Here is a tiny trained network, its code and every weight. The questions are about switching its units off for an input and a target symbol, where a switched-off unit gives its printed mean instead of its output.

import numpy as np


def w(rows, s, z=0):
    codes = np.array(rows[::2]) - 128.0
    scale = np.full(codes.shape[1], s)
    scale[-1] = z or s
    return codes * scale


def norm(h):
    return h / np.sqrt((h * h).mean(-1, keepdims=True) + 1e-5)


def f(y):
    return np.maximum(y, 0)


def softmax(a):
    e = np.exp(a - a.max(-1, keepdims=True))
    return e / e.sum(-1, keepdims=True)


def log_softmax(a):
    a = a - a.max(-1, keepdims=True)
    return a - np.log(np.exp(a).sum(-1, keepdims=True))


def net(x, mask):
    ids = ['γδζθξσφψ'.index(c) for c in x.split()]
    T = len(ids)
    res = E[ids] + P[:T]
    u = 0
    for l in range(2):
        r = norm(res)
        for j in range(2):
            rows = slice(2 * j, 2 * j + 2)
            q, k, v = (r @ M[l][rows].T for M in (Q, K, V))
            z = softmax(np.where(np.tri(T) > 0, q @ k.T / 2**0.5, -1e9)) @ v
            o = O[l][rows]
            res = res + np.where(mask[u + j], z, o[:, -1]) @ o[:, :-1]
        u += 2
        y = f(norm(res) @ A[l][:, :-1].T + A[l][:, -1])
        res = res + np.where(mask[u : u + 8], y, B[l][:, -1]) @ B[l][:, :-1]
        u += 8
    return log_softmax(norm(res)[-1] @ U[:, :-1].T + U[:, -1])


Q, K, V, O, A, B = {}, {}, {}, {}, {}, {}
E = w([
[136,171,229],'γ',
[144,171,145],'δ',
[188,160,192],'ζ',
[170,139,39],'θ',
[111,85,102],'ξ',
[111,103,57],'σ',
[104,126,158],'φ',
[7,187,247],'ψ',
],0.016)
P = w([
[174,254,204],'0',
[208,119,106],'1',
[137,174,80],'2',
[149,93,80],'3',
[129,91,63],'4',
[102,119,16],'5',
[84,108,19],'6',
],0.0056)
Q[0] = w([
[184,185,163],'0.h1',
[163,192,137],'0.h1',
[72,116,53],'0.h2',
[147,51,11],'0.h2',
],0.012)
K[0] = w([
[161,98,135],'0.h1',
[254,224,103],'0.h1',
[142,128,48],'0.h2',
[48,145,203],'0.h2',
],0.0084)
V[0] = w([
[185,101,33],'0.h1',
[202,88,153],'0.h1',
[170,95,182],'0.h2',
[2,130,160],'0.h2',
],0.007)
O[0] = w([
[212,145,119,3],'0.h1',
[252,128,83,138],'0.h1',
[112,140,136,161],'0.h2',
[188,174,77,78],'0.h2',
],0.012,0.0017)
A[0] = w([
[182,174,165,108],'0.n1',
[122,81,57,253],'0.n2',
[125,189,198,148],'0.n3',
[134,120,167,106],'0.n4',
[133,214,172,138],'0.n5',
[165,84,108,109],'0.n6',
[121,144,100,120],'0.n7',
[123,28,6,90],'0.n8',
],0.013,0.0024)
B[0] = w([
[70,85,179,203],'0.n1',
[209,130,228,217],'0.n2',
[249,69,190,254],'0.n3',
[89,203,133,168],'0.n4',
[166,2,92,233],'0.n5',
[61,178,185,163],'0.n6',
[98,16,174,154],'0.n7',
[174,120,47,246],'0.n8',
],0.0056,0.0067)
Q[1] = w([
[119,151,84],'1.h1',
[211,96,7],'1.h1',
[57,113,72],'1.h2',
[58,96,141],'1.h2',
],0.011)
K[1] = w([
[49,187,3],'1.h1',
[120,2,50],'1.h1',
[202,126,131],'1.h2',
[63,165,125],'1.h2',
],0.0082)
V[1] = w([
[244,162,253],'1.h1',
[215,192,246],'1.h1',
[123,81,225],'1.h2',
[164,78,24],'1.h2',
],0.0065)
O[1] = w([
[2,110,81,254],'1.h1',
[155,178,38,216],'1.h1',
[167,139,102,219],'1.h2',
[178,123,36,92],'1.h2',
],0.0076,0.006)
A[1] = w([
[2,111,206,253],'1.n1',
[93,236,139,122],'1.n2',
[194,157,30,153],'1.n3',
[34,126,13,111],'1.n4',
[129,142,63,123],'1.n5',
[29,27,107,187],'1.n6',
[199,99,51,183],'1.n7',
[162,57,109,130],'1.n8',
],0.0087,0.0028)
B[1] = w([
[169,138,8,254],'1.n1',
[4,236,71,141],'1.n2',
[84,194,234,201],'1.n3',
[251,90,127,165],'1.n4',
[196,71,254,158],'1.n5',
[126,157,71,218],'1.n6',
[40,118,168,215],'1.n7',
[35,100,150,194],'1.n8',
],0.0046,0.0077)
U = w([
[158,22,251,160],'γ',
[104,21,106,194],'δ',
[119,112,18,139],'ζ',
[202,202,150,109],'θ',
[124,172,181,3],'ξ',
[129,192,126,169],'σ',
[128,203,135,137],'φ',
[52,230,136,125],'ψ',
],0.011,0.0052)

Each question gives the input, a string of symbols that net reads in full, and the target symbol t.
The units are the heads (2 rows each of Q, K, V and O) and the neurons (one row each of A and B). Each row of codes is followed by its name. A weight is (code - 128) times the scale printed after its matrix; where a second scale follows, it is the last column's (O, A, B and U).
mask holds one flag per unit, layer by layer, with each layer's heads first. A switched-off unit (its flag False) gives its mean, the last column of its rows in O or B, instead of its output. The means were averaged over made-up inputs and are rounded, as every weight is.
A unit's drop is (log p(t) with every unit on - log p(t) with that unit switched off) / (log p(t) with every unit on - log p(t) with every unit switched off).
The circuit of an input: a set's keep is (log p(t) with only the set's units on - log p(t) with every unit switched off) / (log p(t) with every unit on - log p(t) with every unit switched off). Starting from the 12 units with the biggest drops (on a tie, the unit counted first), units are removed one at a time, each time the one whose removal leaves the highest keep (on an exact tie, the one counted first), for as long as the keep stays at least 0.8.
circuit, biggest first: the units of the circuit, biggest drop first
unit that matters most: the unit with the biggest drop
k most important neurons: the k neurons with the biggest drops, biggest first
top k neurons in layer l: the k neurons of layer l with the biggest drops, biggest first
which heads matter: for each layer, one digit per head in row order, 1 if its drop is at least 0.15 and else 0, layers parted by /
drop when u is switched off: that unit's drop, to one decimal
input ζ θ γ ψ ψ γ σ, target γ: which heads matter	11 / 10
input δ γ θ θ ξ, target γ: unit that matters most	1.n1
input ζ γ ζ, target δ: circuit, biggest first	[1.h1, 0.n5]
input γ γ γ θ γ, target ζ: circuit, biggest first	[1.h1, 1.n1]
input φ γ ψ δ θ ζ γ, target δ: which heads matter	11 / 10
input δ γ ζ γ φ ξ σ, target γ: 2 most important neurons	[1.n1, 1.n3]
input ζ σ ζ ζ σ ζ, target ζ: which heads matter	01 / 10
input σ ξ φ, target ζ: 2 most important neurons	[0.n8, 1.n6]
input δ ζ γ γ γ ζ ζ, target ζ: which heads matter	11 / 10
input σ δ γ γ, target δ: top 4 neurons in layer 0	[0.n2, 0.n3, 0.n5, 0.n4]
input ξ γ ζ θ γ θ, target θ: 2 most important neurons	[1.n3, 0.n5]
input γ ζ ψ γ θ ζ, target δ: which heads matter	01 / 10
input γ σ ψ γ ξ, target γ: top 2 neurons in layer 0	[0.n8, 0.n5]
input θ σ σ ξ ξ σ δ, target δ: top neuron in layer 1	[1.n6]
input γ θ φ, target ζ: which heads matter	00 / 00
input γ γ ζ δ σ γ γ, target ζ: which heads matter	01 / 10
input ζ ψ θ θ, target θ: drop when 1.n3 is switched off	0.2
input σ γ θ θ σ ξ δ, target δ: drop when 1.n7 is switched off	0.0
